Each row has a class, written as a number after it.
[ 144 -220  173   85  -29 -317   46  -92  147   37  -36  125  -44 -213
   72   -1  137 -324  268   47 -118 -280  -12  137   52 -177  248  130
  126 -119 -281  319  -26  267  298  310   14   46]	1
[-421  314  137   72   20  192   33  -74  295 -212 -113   39  239 -153
  144 -315  385 -313  351    8    1   49 -458  373  193 -502   26 -268
  899 -129 -312  116  -83  -18 -141  -35   83  319]	8
[ 137 -208 -208  339 -118  -38  385  -41  157  -31  138  246  147 -146
  208   12  261 -272  198  -90 -128 -605 -300  145   64 -515  207  166
   -9  -62 -323  233 -139  221  311  387  -85    4]	6
[-186  286  253 -128   79   61   20  141  433  -20   38   14   63  -18
  131 -366  349 -264  195  134   52  255 -488  477   13 -115 -144 -287
  601  -29  -50  -25  -34  -80  -39  -34  -85  277]	2
[ 153 -109  170   90  -39 -282   75 -103  223   41  -83   46  -20 -229
   -8  -20  107 -363  312   12  -74 -313  -51  114   34 -293  279   67
  150 -154 -204  257  -66  246  340  281   48  105]	7
[ -90  285  299  -99   10   78  -61  134  407   12  -87    0  129  -46
   56 -321  330 -292  157   84   88  232 -453  441  -89  -92 -208 -295
  691   11   72  -10  -47  -62  -14  -43  -35  302]	6
[-325  275  180   71   42  129  -40  -36  273 -167 -120   67  214 -148
  152 -309  340 -309  223   52  -33   61 -454  380  131 -329  -52 -259
  875  -73 -231  118  -62   -7 -142  -20   34  321]	8
[-169  176  149   18 -166  166  115 -102   79   28  124    9  125  -94
  317 -337  399 -365  201  -15    4  -96 -357  355   47 -362 -248 -234
  562  -92  -71 -157 -209   32  -76  -22   90  331]	4
[-258  -39 -295  245  -70  522  304  232  382  271  -73  -83  125  333
   41  173  111 -294  -70 -113  261   82 -300  198 -308 -611  196  -97
   20  -98 -328    2  277 -388   70   70 -181  -69]	7
[-161  279  277  -72   65   50   43  173  377   13  -57  -17   93  -23
  108 -388  347 -273  227  113   29  190 -452  443    7 -205 -159 -295
  643  -29  -62   18  -60  -90  -43  -52   -8  276]	1
[ 126 -223 -209  319 -103  -96  318  -42  112  -21  147  346  159 -133
  182  -46  213 -298  194  -83 -185 -670 -277  165  100 -536  188  203
   99  -94 -382  304 -101  291  299  350  -33  -67]	7
[-308  305  167   46   33  119    7  -66  314 -171  -76   52  220  -95
  154 -240  313 -280  318   52  -14   43 -461  387  169 -481  -24 -304
  856  -87 -291  135  -35  -23 -157  -82  -19  265]	0
[-216 -164 -164  573   21  461  345  355  326  340 -115   69  105  369
  126  -31  148 -189   29 -144  109  188 -207  400 -215 -368  306  -23
 -534 -215 -381  206  413 -419   42  155 -144 -113]	1
[-146  183  142   37 -160   55  112   -9   57   50   48  -61  144 -111
  327 -356  387 -349  263   63  -22  -60 -368  336  103 -429 -252 -232
  525 -143  -35 -154 -238    3 -128   -1  126  325]	1
[-220  -48 -247  310  -73  539  379  222  342  272  -94  -92  137  321
   62  159   85 -242 -124 -119  221   65 -334  212 -317 -559  118  -97
 -102 -109 -311  -15  272 -411   49   51 -233  -85]	3
[ 180 -177 -124  339 -113 -118  283  -66   79  -10   41  303  211 -150
  195  -81  230 -302  230  -29 -228 -628 -241  104  135 -526  185  231
  116 -148 -299  350 -165  331  278  322   -4  -22]	8
[ 151 -190 -153  429 -140  -58  338  -79  146    0  132  344  151 -129
  239  -11  240 -322  173 -110 -137 -647 -287  172   55 -495  175  193
  -53 -130 -338  311 -171  261  259  344  -62  -27]	0
[ 170 -171 -195  400 -122  -83  278  -54   98    1   77  264  198 -154
  197  -17  185 -303  183  -67 -193 -679 -243  117   86 -497  206  212
   59 -124 -290  290 -179  310  280  348  -29  -24]	8
[-103 -181 -361   90  -37  329  388  414  247  408  -45  133  126  492
  214  -38  190 -330 -108  118  -95 -118 -363  448 -207 -311  129    1
 -155 -155 -276  167  250 -264   70 -119 -287 -185]	5
[ 118 -193  140   61  -25 -319   75 -115  169    3  -36  171  -36 -228
   53  -40  205 -319  280   38 -159 -231  -13  150   64 -184  288  124
  134  -94 -231  300  -20  308  329  352   32   49]	7
[-233 -162 -199  514  -48  560  332  303  334  348  -43  107   86  365
   99   24   92 -186   87 -136   89  214 -188  375 -219 -366  312  -30
 -380 -237 -319  202  405 -447   28   62  -89 -124]	6
[ 136 -212 -169  353 -117  -96  420  -40  140  -54   63  296  156 -135
  180  -45  304 -299  155 -107 -164 -662 -286  167   70 -514  176  195
  -49  -84 -352  376 -101  282  302  397  -39  -10]	5
[-144 -204 -411   48  -27  382  404  394  198  373   -3  161  156  469
  214  -80  309 -324  -80  113  -85 -125 -348  414 -189 -283  171   42
 -112 -101 -311  136  264 -260   91  -69 -290 -180]	9
[-151  220  161    6 -155  133  122  -85   44   82   82  -41  119  -68
  322 -349  404 -387  277   22   -7  -48 -373  342   80 -408 -253 -239
  522 -129   47  -99 -238   -4 -152  -55  112  286]	0
[-120 -175 -429   82  -17  332  444  427  212  384  -38  201  109  507
  185 -100  309 -329 -160   91 -137 -182 -405  430 -196 -197  127   48
 -167 -134 -297  246  289 -223   52  -79 -295 -227]	2
[ 134 -188 -151  385  -87  -92  365  -16  156  -38   69  304  146 -120
  212  -24  228 -280  211  -71 -153 -596 -243  164   95 -553  219  163
  -20  -91 -344  344 -114  254  264  383  -20    2]	5
[-353  274   98   29   62  113  -26   33  324 -147  -87   66  217 -105
  178 -287  334 -304  297   97  -53   57 -462  361  154 -451   19 -314
  877 -100 -178   79  -45   -9 -113  -45    6  287]	7
[-353  292  121   86   82  148   -7   -6  320 -200 -126   45  259  -73
  136 -304  398 -274  314   36    1   50 -383  358  190 -550   43 -299
  803  -77 -271  103  -43  -68 -159  -61   60  291]	9
[ 154 -174  169  119  -41 -261   75  -94  175   22 -115  113   11 -217
   24  -63  151 -367  346   33 -134 -255  -14  114   54 -236  294  109
  148 -109 -242  350  -39  245  315  311   77  114]	5
[-188  237  263  -54  -11   78   41  169  425   12  -14    2   88  -34
  156 -372  331 -327  272  128   54  212 -483  503  -21 -196 -207 -342
  733   22  -19   -4  -41  -80  -24  -39  -14  327]	5
[  34 -216  116  142  -27  -92  173 -182   12 -168 -250  165  117 -200
 -144 -106  361 -272  325 -112 -169 -274    9  120  121 -309  513  274
   84 -103 -294  342   64  291  387  411  190   62]	4
[-154  189  162   43 -140   89  131  -62    1   44   67   16  157  -98
  300 -369  378 -324  213    0  -50 -103 -365  310  143 -402 -264 -179
  532 -133  -65  -65 -245   20 -158  -27  167  300]	1
[-131 -166 -397   71  -22  355  426  395  213  362    1  174  104  490
  192  -80  219 -295 -114  126 -150 -124 -392  403 -165 -229  165   50
 -133 -185 -294  214  282 -239   80 -117 -279 -231]	2
[-134  166   29   47 -164  149  228  -22   38   60   96    6  230  -25
  340 -379  395 -343  294   28  -36 -193 -382  349  144 -614 -207 -228
  443 -180 -118 -128 -206    5  -85  -41  109  266]	9
[-260  -83 -251  288  -22  469  375  283  414  299  -87  -66  148  338
   42  114   51 -242  -36  -75  197  130 -305  238 -278 -557  164  -90
  -73 -128 -337   11  280 -394   64   58 -213 -113]	8
[-301 -101 -262  388  -14  503  333  238  430  251  -78  -40   82  329
   64  178   64 -293  -29 -161  258  147 -334  286 -327 -569  213 -106
  -47 -148 -314  -24  297 -430   77  104 -178  -88]	6
[ 219 -198 -227  325 -171  -68  325  -34   78    2   62  293  197 -115
  176  -32  227 -268  126  -39 -226 -694 -244   76   47 -348  155  222
  -21  -82 -261  351 -160  360  320  336  -66  -45]	4
[-186  283  205  -13   34   84   57  162  416    9  -68   14  135   20
  101 -385  376 -330  267  100   66  176 -459  473  -34 -202 -167 -314
  616  -66  -16   60  -24  -45  -29  -56   -9  261]	8
[-370  278  143   97   75   65  -28  -37  329 -181  -87  100  233 -126
  162 -297  345 -285  195   64  -30  110 -453  388  162 -293  -53 -229
  797 -125 -233  183  -70   13 -165    7   24  274]	8
[-222 -134 -197  578    5  489  366  334  315  357  -80  115   72  392
  119  -46  116 -184   -3 -120   66  136 -247  381 -196 -291  246  -35
 -459 -259 -363  239  388 -426    3   59 -127 -106]	3
[ -23 -201   58   96   -5 -106  256 -171   66 -160 -172  152  144 -197
  -95  -96  428 -296  332  -58 -156 -192  -34  114  134 -352  464  244
   49 -118 -252  395   81  241  348  439  149   19]	3
[ 189 -201   41  141  -81 -232  159  -66  145   33  -39  178   72 -142
   75  -26  156 -350  273   38 -178 -548  -73  150   98 -309  289  164
  128 -164 -320  347  -70  317  351  234    7   51]	4
[-202  214   60   70 -126  134  165  -68   92    7  110   -5  163  -73
  275 -390  434 -350  292  -13    1 -116 -363  333  104 -484 -221 -227
  590 -170  -63  -92 -230   31 -106    1  168  257]	8
[-151  142  118  -11 -147   64   84  -59  -22   46   37   32  183  -57
  253 -408  353 -361  210   48  -53   -5 -388  334   73 -305 -251 -180
  541 -104  -40 -101 -195   58 -122  -21  163  273]	7
[-143  270  229  -26   27   66   23  161  410    6  -23   11   84    0
   91 -364  352 -296  272   76   61  136 -470  471    6 -258 -193 -336
  713   33  -72  -22  -25  -85  -23  -70   -5  327]	9
[-348  275  121  108   78   90  -79   32  276 -145 -128   45  264 -115
  200 -306  317 -285  200   95  -32   27 -489  403  144 -364  -12 -280
  855 -129 -157   59 -106   27 -186  -15   -2  302]	8
[-124 -209 -389  108  -40  375  394  390  201  402   -8  157  100  517
  237  -10  243 -314 -132  143 -144 -137 -334  427 -211 -266  153   35
  -70 -158 -262  175  276 -223   70  -92 -277 -215]	4
[-134  308  268 -119   31   76  -36  171  390   -4 -104  -11  140  -25
   86 -387  319 -307  259  166   78  181 -481  417   34 -178 -140 -328
  720  -31  -36   56  -48  -56  -65  -57  -21  333]	2
[-176  189  154   14 -174  128  111 -109  -20   43   92  -52  161  -72
  292 -401  336 -346  285    4    5  -41 -374  345  142 -464 -234 -212
  514 -170  -81  -94 -201  -25 -155  -72  168  293]	0
[  22 -210  127  225   14 -107  167 -199   62 -168 -179  171   79 -216
  -98  -73  389 -254  332 -122 -123 -187   46  125   91 -304  484  257
   92  -94 -273  281   52  263  365  491  181   34]	8
[ -43 -204  111  133   36 -111  167 -186   81 -194 -195  127   70 -239
 -124  -82  421 -341  366 -101 -160 -155    2  107   95 -277  517  265
   85  -97 -264  322   61  262  366  491  185   35]	2
[ 170 -189  179  136  -34 -277    4 -104  169   26 -100  122  -42 -209
   29   -9  168 -344  290    5 -142 -311    5  171   14 -200  302   96
  169  -79 -229  256   -7  302  318  303   18  104]	4
[-120  284  334  -94  -17   30  -56  129  376   12  -54  -35   57  -35
   95 -311  352 -283  132  101   87  246 -455  437  -90  -14 -263 -305
  638   32   67   37  -28  -20  -47  -48  -52  310]	0
[ -20 -235  103  131   16 -125  184 -203   78 -164 -153  141   99 -244
 -108 -125  340 -284  413  -87 -112 -111   12   80  136 -331  476  222
   72  -84 -322  299   60  217  393  486  188   67]	9
[-160  319  235  -11    2  118    3  129  383  -12  -64   18  107  -30
  126 -346  366 -316  281  106   64  173 -460  446   -3 -232 -135 -302
  695  -29   30    3  -97  -85  -72  -60    5  299]	0
[-335  257  122   86   73  161   61    1  347 -158  -20  122  244  -94
  192 -255  357 -295  318   86  -60   40 -412  386  173 -424  -17 -282
  736  -97 -249  221  -52  -56 -163  -40   20  216]	1
[ -81 -199 -411   27  -64  360  451  403  158  425   -1  145  146  510
  179  -78  183 -282 -141  149 -148 -146 -371  436 -203 -205  188   96
 -180 -155 -284  235  317 -235  121 -119 -303 -284]	7
[-174  312  308  -80   17  102  -14   95  433  -32 -101   13  113  -61
   55 -356  368 -304  204   95   71  205 -436  418   -2  -99 -186 -298
  721   14   40   62  -86  -51  -34  -44    9  344]	4
[-100 -208 -403   71  -50  339  442  407  203  444  -37  173  174  471
  228  -96  159 -366  -50  152 -154 -163 -364  438 -172 -191  124   25
 -173 -162 -268  268  273 -245   99 -109 -294 -210]	5
[-199  295  267  -78   54   14   18  165  444   34  -12  107   85  -23
  207 -452  455 -348  161  108   62  233 -498  481  -18  -66 -238 -298
  610   -1   12  106  -98  -65  -84  -57  -68  303]	1
[-204 -163 -194  448  -48  531  357  354  300  386  -59   89   63  388
  121  -28   98 -205   42  -71   78  129 -224  377 -191 -338  276  -43
 -395 -230 -343  217  374 -415   58   63 -103 -111]	7
[ 138 -224 -202  360 -102  -74  353  -11  192    6  190  287  108 -160
  259   27  263 -287  106  -73 -136 -633 -310  170   40 -403  143  157
  -79  -82 -324  294 -157  223  262  399 -115   15]	6
[-192 -175 -224  478  -45  509  397  349  272  366  -37   90   90  379
  113  -56   40 -142   28  -70   85  174 -241  358 -223 -319  307   15
 -470 -222 -321  161  392 -424   54   87 -141 -158]	7
[-258 -113 -112  498  -11  518  312  320  335  339  -98   90   52  347
  103  -48  136 -207   71 -143  121  240 -246  384 -185 -378  308  -31
 -372 -233 -310  193  387 -446   31   89  -96  -46]	0
[-121 -204 -363   33   -3  303  391  419  226  411  -43  162  128  490
  228    2  208 -331 -165  162 -132 -125 -342  396 -183 -309   54   -5
 -144 -192 -269  232  235 -250   43 -109 -280 -263]	1
[ 217 -180  121  142  -71 -283   88  -68  138  -15  -84   65  -47 -196
   -7   23  150 -262  340   72 -137 -322   42  141   66 -275  320   83
  107 -108 -263  300   12  256  310  314   85   57]	3
[-213 -146 -183  552    6  505  339  297  348  327  -10  125   71  348
  108   80   66 -183  -12 -190   96  117 -232  392 -235 -357  289    7
 -439 -208 -341  205  384 -415   18   90 -134 -115]	6
[-228  -74 -256  281  -76  525  343  235  356  321 -108 -101  194  356
   55  103   38 -276  -58 -103  251   92 -358  185 -273 -590  127 -105
  -97 -155 -292   41  289 -403   90   30 -222  -68]	9
[-384  208  117   28   78  127  -44  -42  267 -133  -38  188  248 -115
  215 -332  247 -287  256   83  -93   73 -444  384  223 -388    4 -243
  894 -134 -222  127  -54    7 -141  -36   25  255]	4
[-269 -118 -311  297  -39  477  369  264  389  294  -31  -78  134  361
   90   94   89 -278  -12  -67  253  120 -318  251 -300 -586  172 -119
  -96 -141 -322   -1  326 -428   57   73 -224 -103]	9
[-248 -111 -264  266  -52  563  362  193  370  271  -68 -124  148  340
   24  199   56 -258  -67 -111  227  132 -286  204 -303 -540  180  -81
 -136 -162 -319   60  292 -443   83   64 -192 -146]	6
[-119  312  239  -27  -10   85   80  130  325   26 -131  -15  185   -9
   84 -381  348 -299  217  118   37  133 -510  424    6 -184 -194 -292
  608  -22   48   58  -73  -52  -89  -82  -18  308]	3
[ -69 -180   39  121   66  -99  281 -136   81 -218 -110  147   85 -209
  -30  -50  487 -285  309 -113 -135 -271  -44   94  137 -440  527  274
   41  -72 -401  301  -10  231  360  483  141   66]	1
[-349  340  203  152   66  164  -76  -50  319 -203 -163   36  207 -139
  138 -253  349 -245  254   14   26  131 -420  378  154 -461   19 -329
  842 -104 -158   62  -65  -26 -180   11   66  348]	8
[ 199 -167 -186  375 -114 -107  351  -45  152  -32  103  301  160 -132
  202  -22  271 -280  128  -87 -158 -703 -297  156   89 -508  203  212
  -39  -91 -368  292 -133  282  265  375 -108  -18]	2
[ 181 -171 -198  412 -127  -29  427   -8  157   39  109  322  152 -135
  211  -42  252 -297  122  -80 -150 -679 -332  113    9 -409  129  196
 -111 -104 -303  360 -212  279  257  392  -75  -17]	8
[ 166 -170  201   82    6 -255  -12 -127  155    3  -64  112  -16 -216
   -2   20  107 -310  320   -3 -118 -264   42  148   61 -250  342  133
  208  -54 -253  304   24  252  306  303   43   79]	5
[-205  299  271  -54   52   29    4  129  443   -1  -91   36   61  -54
  111 -396  374 -316  227   97   77  290 -488  462   -4 -169 -179 -327
  681   -7  -52   55  -38  -83  -66  -14  -28  319]	3
[-222 -165 -141  505  -39  525  360  324  331  339  -58  103   89  390
   74  -76  116 -142  112 -128   93  204 -202  377 -164 -426  291  -57
 -343 -192 -433  227  473 -451   45   35  -94  -76]	9
